Here is a tiny trained network, its code and every weight. The questions are about switching its units off for an input and a target symbol, where a switched-off unit gives its printed mean instead of its output.

import numpy as np


def w(rows, s, z=0):
    codes = np.array(rows[::2]) - 128.0
    scale = np.full(codes.shape[1], s)
    scale[-1] = z or s
    return codes * scale


def norm(h):
    return h / np.sqrt((h * h).mean(-1, keepdims=True) + 1e-5)


def softmax(a):
    e = np.exp(a - a.max(-1, keepdims=True))
    return e / e.sum(-1, keepdims=True)


def log_softmax(a):
    a = a - a.max(-1, keepdims=True)
    return a - np.log(np.exp(a).sum(-1, keepdims=True))


def net(x, mask):
    ids = ['αδζηλπφ'.index(c) for c in x.split()]
    T = len(ids)
    res = E[ids] + P[:T]
    u = 0
    for l in range(2):
        r = norm(res)
        for j in range(3):
            rows = slice(2 * j, 2 * j + 2)
            q, k, v = (r @ M[l][rows].T for M in (Q, K, V))
            z = softmax(np.where(np.tri(T) > 0, q @ k.T / 2**0.5, -1e9)) @ v
            o = O[l][rows]
            res = res + np.where(mask[u + j], z, o[:, -1]) @ o[:, :-1]
        u += 3
    return log_softmax(norm(res)[-1] @ U[:, :-1].T + U[:, -1])


Q, K, V, O = {}, {}, {}, {}
E = w([
[126,76,109,91,96,139],'α',
[97,45,144,117,229,187],'δ',
[128,179,104,34,149,56],'ζ',
[252,87,166,89,22,38],'η',
[112,235,198,156,124,95],'λ',
[158,208,56,105,164,205],'π',
[148,100,84,162,114,55],'φ',
],0.019)
P = w([
[110,233,141,201,20,119],'0',
[234,127,181,149,53,136],'1',
[167,64,168,179,37,110],'2',
[151,75,158,193,45,134],'3',
[101,112,129,250,82,141],'4',
[84,140,144,243,94,161],'5',
[72,142,155,252,99,162],'6',
[67,144,174,255,139,155],'7',
[47,123,188,226,143,171],'8',
[56,138,177,249,133,156],'9',
[46,150,202,243,151,166],'10',
[13,107,207,221,193,162],'11',
[34,112,222,196,191,138],'12',
[29,122,222,207,204,143],'13',
],0.0042)
Q[0] = w([
[145,122,175,115,63,79],'L0H0',
[85,2,185,51,59,161],'L0H0',
[140,19,161,172,107,78],'L0H1',
[209,105,185,118,186,122],'L0H1',
[200,109,177,87,99,81],'L0H2',
[115,91,123,101,53,149],'L0H2',
],0.0077)
K[0] = w([
[77,115,125,122,32,131],'L0H0',
[85,112,113,27,175,96],'L0H0',
[84,145,105,2,166,64],'L0H1',
[196,123,97,84,105,22],'L0H1',
[138,137,141,203,84,195],'L0H2',
[165,105,140,133,95,105],'L0H2',
],0.0099)
V[0] = w([
[173,68,156,135,89,207],'L0H0',
[105,85,163,114,116,242],'L0H0',
[253,90,207,118,121,117],'L0H1',
[153,101,71,217,124,132],'L0H1',
[170,173,163,199,231,185],'L0H2',
[126,134,77,2,220,24],'L0H2',
],0.0091)
O[0] = w([
[144,140,142,132,122,164,175],'L0H0',
[9,145,86,144,90,141,125],'L0H0',
[124,95,194,153,37,162,253],'L0H1',
[157,3,57,160,59,91,54],'L0H1',
[228,36,152,133,117,211,44],'L0H2',
[162,70,192,16,118,63,104],'L0H2',
],0.011,0.0019)
Q[1] = w([
[141,125,113,149,192,168],'L1H0',
[127,119,105,95,175,98],'L1H0',
[226,135,85,193,126,105],'L1H1',
[154,144,127,183,103,69],'L1H1',
[111,23,35,254,33,219],'L1H2',
[118,113,191,125,206,116],'L1H2',
],0.0087)
K[1] = w([
[83,101,117,99,132,107],'L1H0',
[139,87,188,136,90,168],'L1H0',
[93,131,99,155,107,126],'L1H1',
[193,146,102,148,163,116],'L1H1',
[120,134,133,248,119,166],'L1H2',
[94,81,80,76,165,126],'L1H2',
],0.012)
V[1] = w([
[118,78,149,64,57,134],'L1H0',
[176,173,144,145,77,123],'L1H0',
[153,168,33,93,108,129],'L1H1',
[146,102,121,179,146,46],'L1H1',
[131,211,146,110,172,85],'L1H2',
[137,123,135,253,78,141],'L1H2',
],0.014)
O[1] = w([
[138,131,189,117,117,110,114],'L1H0',
[126,130,162,171,254,178,190],'L1H0',
[44,87,131,166,162,160,71],'L1H1',
[110,113,69,97,156,72,126],'L1H1',
[125,133,121,42,105,164,252],'L1H2',
[151,228,56,210,114,107,2],'L1H2',
],0.014,0.0045)
U = w([
[131,183,201,153,208,100,75],'α',
[102,11,120,204,126,193,98],'δ',
[20,160,113,102,88,110,120],'ζ',
[177,99,133,124,24,87,254],'η',
[203,116,58,98,174,212,141],'λ',
[125,105,165,50,143,95,96],'π',
[144,56,51,128,176,37,139],'φ',
],0.011,0.0035)

Each question gives the input, a string of symbols that net reads in full, and the target symbol t.
The units are the heads (2 rows each of Q, K, V and O). Each row of codes is followed by its name. A weight is (code - 128) times the scale printed after its matrix; where a second scale follows, it is the last column's (O and U).
mask holds one flag per head, layer by layer. A switched-off head (its flag False) gives its mean, the last column of its rows in O, instead of its output. The means were averaged over made-up inputs and are rounded, as every weight is.
A unit's drop is (log p(t) with every unit on - log p(t) with that unit switched off) / (log p(t) with every unit on - log p(t) with every unit switched off).
The circuit of an input: a set's keep is (log p(t) with only the set's units on - log p(t) with every unit switched off) / (log p(t) with every unit on - log p(t) with every unit switched off). Starting from all 6 units, units are removed one at a time, each time the one whose removal leaves the highest keep (on an exact tie, the one counted first), for as long as the keep stays at least 0.8.
units of the circuit, in order: the units of the circuit, biggest drop first
unit that matters most: the unit with the biggest drop
heads that matter: for each layer, one digit per head in row order, 1 if its drop is at least 0.15 and else 0, layers parted by /
drop of u: that unit's drop, to one decimal
input φ λ δ, target φ: heads that matter -> 010 / 011
input δ δ π λ, target η: unit that matters most -> L0H2
input ζ η α η, target π: heads that matter -> 000 / 001
input α δ α λ, target ζ: heads that matter -> 001 / 100
input ζ λ φ α δ α φ, target π: heads that matter -> 010 / 001
input λ π λ, target λ: heads that matter -> 001 / 100
input π φ α δ δ φ φ η φ π, target φ: heads that matter -> 010 / 001
input λ δ η ζ π δ δ π π λ λ, target π: heads that matter -> 000 / 001
input η α α η δ, target α: heads that matter -> 010 / 101
input α α δ ζ, target ζ: units of the circuit, in order -> (L0H2 L0H0)
input δ φ δ δ, target η: heads that matter -> 000 / 110
input π φ π λ, target δ: units of the circuit, in order -> (L1H1 L0H1)
input α α λ φ δ, target ζ: heads that matter -> 101 / 001
input α δ η δ λ, target η: units of the circuit, in order -> (L0H1 L1H1)
input δ φ π, target η: unit that matters most -> L0H0
input λ δ π φ, target λ: units of the circuit, in order -> (L1H2 L1H0)
input λ δ φ δ δ ζ φ α η δ, target π: heads that matter -> 001 / 000
input ζ δ δ λ π φ, target π: units of the circuit, in order -> (L0H1 L1H2)
input λ λ φ η, target λ: units of the circuit, in order -> (L1H0 L0H2)
input α α α ζ η ζ, target ζ: units of the circuit, in order -> (L0H2)
input η α η δ η δ, target α: units of the circuit, in order -> (L0H1 L1H2 L1H0)
input λ φ α α λ α η ζ λ, target π: heads that matter -> 100 / 001
input π π φ, target δ: heads that matter -> 000 / 010
input α φ λ, target ζ: heads that matter -> 001 / 010
input η π α δ α λ ζ π δ η φ α π, target π: heads that matter -> 001 / 000
input η α η, target α: drop of L1H2 -> 0.2
input π δ φ, target δ: units of the circuit, in order -> (L1H1)
input π δ π α η α, target ζ: drop of L0H2 -> 0.4
input η δ λ φ η φ φ φ φ λ φ η, target φ: drop of L1H1 -> 0.5
input π φ π, target δ: drop of L0H1 -> 0.2
